Y: [ -2,  42, -67,  36,  11]
F: [ -2,  -8, -45, -42,  11]
G: [ 81,  35, -48,  -6, -36]
E: [ 24,  37, -52,  31,   3]
X: [ 12,   5, -20, -31,  -4]
U: [ 52,  27, -44,  28,  -3]
C: [  3,  30, -16,   6, -10]
J: [  7,  -2, -34, -31,   0]
Z: [  1,  23, -28, -15,   3]
D: [  7,   5, -29, -33,  -3]
X? | [ 12,   5, -20, -31,  -4]
G? | [ 81,  35, -48,  -6, -36]

vam: [-29,  27, -14,  -4, -33,  22,  22]
pag: [-13,  17,  84,  45, -53,  20,  17]
kubun: [29, 20, 29, 40,  2, 52, 49]
sefo: [-29,  27, -14,  -4,  51,  22,  22]
vivul: [-29,  27, -14,  -4, -33,  20,  17]
vam? | [-29,  27, -14,  -4, -33,  22,  22]
sefo? | [-29,  27, -14,  -4,  51,  22,  22]
vivul? | [-29,  27, -14,  -4, -33,  20,  17]

vamol: [-11, -47, -11,  30, -24, -46,   0, -25,  19]
lor: [-47, -22, -12, -27,  -8, -16,  -5,  -2,  13]
mede: [-76, -27,  40, -43, -16, -33,  -4,  24,  45]
vev: [-50, -22, -19, -16,  -3, -26, -17,   3,  23]
mede? | [-76, -27,  40, -43, -16, -33,  -4,  24,  45]
vamol? | [-11, -47, -11,  30, -24, -46,   0, -25,  19]

fopib: [ 31,  57,  40,  52,  86, -81,  50]
tagi: [ 10, -40, -16,  33,  25,  60, -34]
Fil: [ 10, -40, -16,  33,  70,  60, -34]
Dinu: [ 10, -42, -16,  33,  70,  60, -34]
Dinu? | [ 10, -42, -16,  33,  70,  60, -34]
tagi? | [ 10, -40, -16,  33,  25,  60, -34]

puli: [ -3,  -2,   6, -14, -45, -12,  25]
ler: [-29, -39, -33,  39, -29,  21,  -3]
livuk: [ -2,  28,  17, -30, -71, -19,  35]
Luf: [ -9,  60, -17, -43, -27, -24,  -2]
vum: [ 34,   0,  75,  10, -20,  10,  43]
tufem: [ 20, -47,  44,  23,   4,  14,  26]
rep: [30, 43, 41, -7, 37,  2, -3]
tufem? | [ 20, -47,  44,  23,   4,  14,  26]
Luf? | [ -9,  60, -17, -43, -27, -24,  -2]
rep? | [30, 43, 41, -7, 37,  2, -3]

Dobi: [-32,  24,  -6,  -3, -45,  36,  11, -29,  -1,   6, -40,  52,  21,  -4,  17]
Kar: [ 88, -14,  35, -43,  42, -40, -28,  45,  32, -36,  -7,  25,   3,  42, -41]
fote: [-36,   1,  -2, -26, -19, -24, -20, -61, -27, -59,  20,  37,  32, -10, -63]
kadat: [-26, -20,   6,  -8,  -6, -25, -20, -49, -23, -61,  29,  51,  24,   2, -59]
nadum: [  2,  10,   3,   0,  -1,  26,  24,  13,  11,  29, -15,  11,  -8,   6,  25]
Kar? | [ 88, -14,  35, -43,  42, -40, -28,  45,  32, -36,  -7,  25,   3,  42, -41]
nadum? | [  2,  10,   3,   0,  -1,  26,  24,  13,  11,  29, -15,  11,  -8,   6,  25]

sif: [ -3,  10, -17,  36, -14,   8,  19, -18, -43, -55, -30, -44, -10,  16,  47,
  35, -35,  16,  36,  51, -65, -35,  10,   7, -13,  -9,  44, -25,  -9, -15,
 -30, -41,  11]
Sevil: [ 27,  16,  16, -70, -50, -15, -16,   0,   7,  36,  32,  -1,  31,  -5, -55,
  -7,  -1,   5,  -8,  -5,   3,  18,  18, -41,  -4,  38, -13, -22,  81,  20,
 -10,  64,  14]
Sofil: [-12, -13, -27,  -2, -54, -12,  31, -34, -32, -36, -24, -50, -13, -15, -18,
  24, -32,  40,  29,  38, -69,   5,  17, -20, -22,  21,  44, -28,  41, -16,
 -38, -14,   8]
Sofil? | [-12, -13, -27,  -2, -54, -12,  31, -34, -32, -36, -24, -50, -13, -15, -18,
  24, -32,  40,  29,  38, -69,   5,  17, -20, -22,  21,  44, -28,  41, -16,
 -38, -14,   8]
sif? | [ -3,  10, -17,  36, -14,   8,  19, -18, -43, -55, -30, -44, -10,  16,  47,
  35, -35,  16,  36,  51, -65, -35,  10,   7, -13,  -9,  44, -25,  -9, -15,
 -30, -41,  11]
Sevil? | [ 27,  16,  16, -70, -50, -15, -16,   0,   7,  36,  32,  -1,  31,  -5, -55,
  -7,  -1,   5,  -8,  -5,   3,  18,  18, -41,  -4,  38, -13, -22,  81,  20,
 -10,  64,  14]

gavok: [ 73,  33, -59, -24,  -6, -17, -46, -84,  -5,  39, -33,  34, -14, -37, -20,
  55,  11]
Nak: [ 13, -38,  22, -54,   5,  25, -85, -16,  26,  39,  32,  20,  61, -54,   2,
  -2,  -1]
vozik: [ 34,  25, -44, -45,  10, -20, -13, -28,  -1,  18,  -6,   6,  30, -45, -25,
  16,  25]
Debu: [ 69,  17, -44, -32,  -5,  -7, -66, -80,   3,  46, -22,  38,   0, -44, -15,
  50,   7]
mome: [ 37,  27, -39,  -6,  -2, -17,  -4, -40,  -8,  13, -25,  13, -16, -12, -14,
  29,   9]
Kitas: [ 16,  42, -43,  15,   0, -28,  47, -14, -19, -13, -30,  -6, -33,  13, -15,
  17,  13]
val: [ 46,  -8, -19, -66,   7,   5, -80, -48,  17,  47,  11,  28,  53, -69, -15,
  21,  13]
dus: [-34,  27, -17,   4,  15, -26,  87,  54, -16, -41,   1, -38,   8,  16, -14,
 -30,  22]
vozik? | [ 34,  25, -44, -45,  10, -20, -13, -28,  -1,  18,  -6,   6,  30, -45, -25,
  16,  25]
mome? | [ 37,  27, -39,  -6,  -2, -17,  -4, -40,  -8,  13, -25,  13, -16, -12, -14,
  29,   9]
Debu? | [ 69,  17, -44, -32,  -5,  -7, -66, -80,   3,  46, -22,  38,   0, -44, -15,
  50,   7]

